Below are the code and all the weights of a small trained network. Each question names an input and a class and asks about switching units off, where a switched-off unit gives its printed mean instead of its output.

import numpy as np


def w(rows, s, z=0):
    codes = np.array(rows[::2]) - 128.0
    scale = np.full(codes.shape[1], s)
    scale[-1] = z or s
    return codes * scale


def f(y):
    return y / 2 * (1 + np.tanh(0.7978845608 * (y + 0.044715 * y**3)))


def log_softmax(a):
    a = a - a.max(-1, keepdims=True)
    return a - np.log(np.exp(a).sum(-1, keepdims=True))


def net(x, mask):
    res = np.array(x, float).reshape(1, 5) / 4 @ E
    y = f(res @ A[0][:, :-1].T + A[0][:, -1])
    res = res + np.where(mask, y, B[0][:, -1]) @ B[0][:, :-1]
    return log_softmax(res[-1] @ U[:, :-1].T + U[:, -1])


A, B = {}, {}
E = w([
[221,147,187,37,188,61,68,98,127,8,119,211],'x0',
[213,55,181,214,173,110,92,196,120,128,143,128],'x1',
[95,109,55,113,105,39,65,253,105,76,235,97],'x2',
[117,203,247,73,80,215,106,161,170,124,126,58],'x3',
[136,207,83,225,172,153,14,24,216,109,90,150],'x4',
],0.0058)
A[0] = w([
[179,184,182,116,158,152,50,88,174,65,90,169,71],'N0',
[114,184,159,151,126,185,81,91,205,133,122,106,189],'N1',
[166,198,151,134,149,142,70,108,200,105,94,125,129],'N2',
[157,77,102,94,154,79,120,190,101,83,181,125,228],'N3',
[109,114,39,138,154,3,99,118,97,83,156,227,200],'N4',
[184,103,159,125,149,129,184,77,158,142,70,216,191],'N5',
[68,88,96,119,41,133,152,195,97,196,144,48,176],'N6',
[128,143,161,121,132,198,158,21,147,158,49,120,222],'N7',
[124,85,178,130,112,116,128,247,93,99,194,74,252],'N8',
[98,179,176,40,108,139,117,121,115,64,132,137,175],'N9',
[81,129,111,176,118,184,126,128,176,200,129,52,180],'N10',
],0.0061,0.0022)
B[0] = w([
[151,124,100,74,98,96,109,46,204,66,67,153,210],'N0',
[152,172,99,169,94,142,114,135,128,120,66,97,202],'N1',
[202,166,76,131,101,127,75,97,143,96,61,133,193],'N2',
[152,117,184,149,188,115,41,167,139,186,170,159,217],'N3',
[119,90,102,182,206,65,1,116,134,148,135,193,253],'N4',
[118,87,114,155,185,104,106,148,143,135,156,199,198],'N5',
[148,177,144,61,85,103,160,113,217,101,100,64,225],'N6',
[56,82,51,216,176,183,37,129,109,88,131,172,235],'N7',
[206,144,201,105,155,58,116,200,163,243,195,143,234],'N8',
[104,162,148,84,59,127,179,116,107,69,132,55,177],'N9',
[150,168,102,138,55,164,170,150,58,103,92,26,209],'N10',
],0.0069,0.0066)
U = w([
[199,145,213,62,95,96,159,185,143,188,165,99,208],'0',
[64,139,123,24,56,138,228,109,116,91,147,95,78],'1',
[89,138,85,207,88,223,139,128,66,118,107,95,69],'2',
[141,121,86,113,131,95,98,76,210,97,95,163,1],'3',
[110,58,122,194,254,118,93,149,95,171,180,235,252],'4',
],0.0069,0.00089)

Each question gives the input, the list of numbers given to net, and the class t.
The units are the neurons (one row each of A and B). Each row of codes is followed by its name. A weight is (code - 128) times the scale printed after its matrix; where a second scale follows, it is the last column's (A, B and U).
mask holds one flag per neuron, in row order. A switched-off neuron (its flag False) gives its mean, the last column of its row in B, instead of its output. The means were averaged over made-up inputs and are rounded, as every weight is.
A unit's drop is (log p(t) with every unit on - log p(t) with that unit switched off) / (log p(t) with every unit on - log p(t) with every unit switched off).
The circuit of an input: a set's keep is (log p(t) with only the set's units on - log p(t) with every unit switched off) / (log p(t) with every unit on - log p(t) with every unit switched off). Starting from all 11 units, units are removed one at a time, each time the one whose removal leaves the highest keep (on an exact tie, the one counted first), for as long as the keep stays at least 0.8.
circuit, biggest first: the units of the circuit, biggest drop first
most important unit: the unit with the biggest drop
top k neurons: the k neurons with the biggest drops, biggest first
drop when u is switched off: that unit's drop, to one decimal
input [3,-7,-2,7,1], class 2: most important unit	N7
input [2,-8,0,-4,-1], class 4: circuit, biggest first	(N6 N0)
input [-1,6,3,2,0], class 0: top 4 neurons	(N7 N4 N8 N5)
input [4,-7,1,5,-2], class 1: circuit, biggest first	(N9 N4)
input [0,-8,8,2,1], class 0: circuit, biggest first	(N7 N0)
input [-7,-4,-2,-4,-3], class 1: circuit, biggest first	(N6 N4)
input [6,-5,1,6,2], class 1: top 3 neurons	(N9 N4 N3)
input [-8,-1,3,-5,-4], class 0: circuit, biggest first	(N8 N6)
input [4,-6,6,1,-1], class 0: top 2 neurons	(N7 N9)
input [-7,2,6,-2,5], class 2: top 2 neurons	(N10 N0)
input [-7,8,-4,-8,3], class 2: top 2 neurons	(N10 N8)
input [3,-5,5,-6,6], class 4: top 2 neurons	(N4 N6)
input [-7,0,-1,3,-1], class 1: top 2 neurons	(N6 N4)
input [2,2,7,3,1], class 0: top 2 neurons	(N7 N8)
input [-7,3,-5,-5,-7], class 0: most important unit	N6
input [-4,1,0,2,0], class 1: top 2 neurons	(N4 N3)
input [0,4,-2,0,5], class 2: drop when N10 is switched off	-0.2
input [1,-3,-7,8,-6], class 2: drop when N3 is switched off	-0.1
input [-2,-7,-3,-7,7], class 4: drop when N3 is switched off	-0.1
input [-8,3,3,-6,8], class 2: most important unit	N10
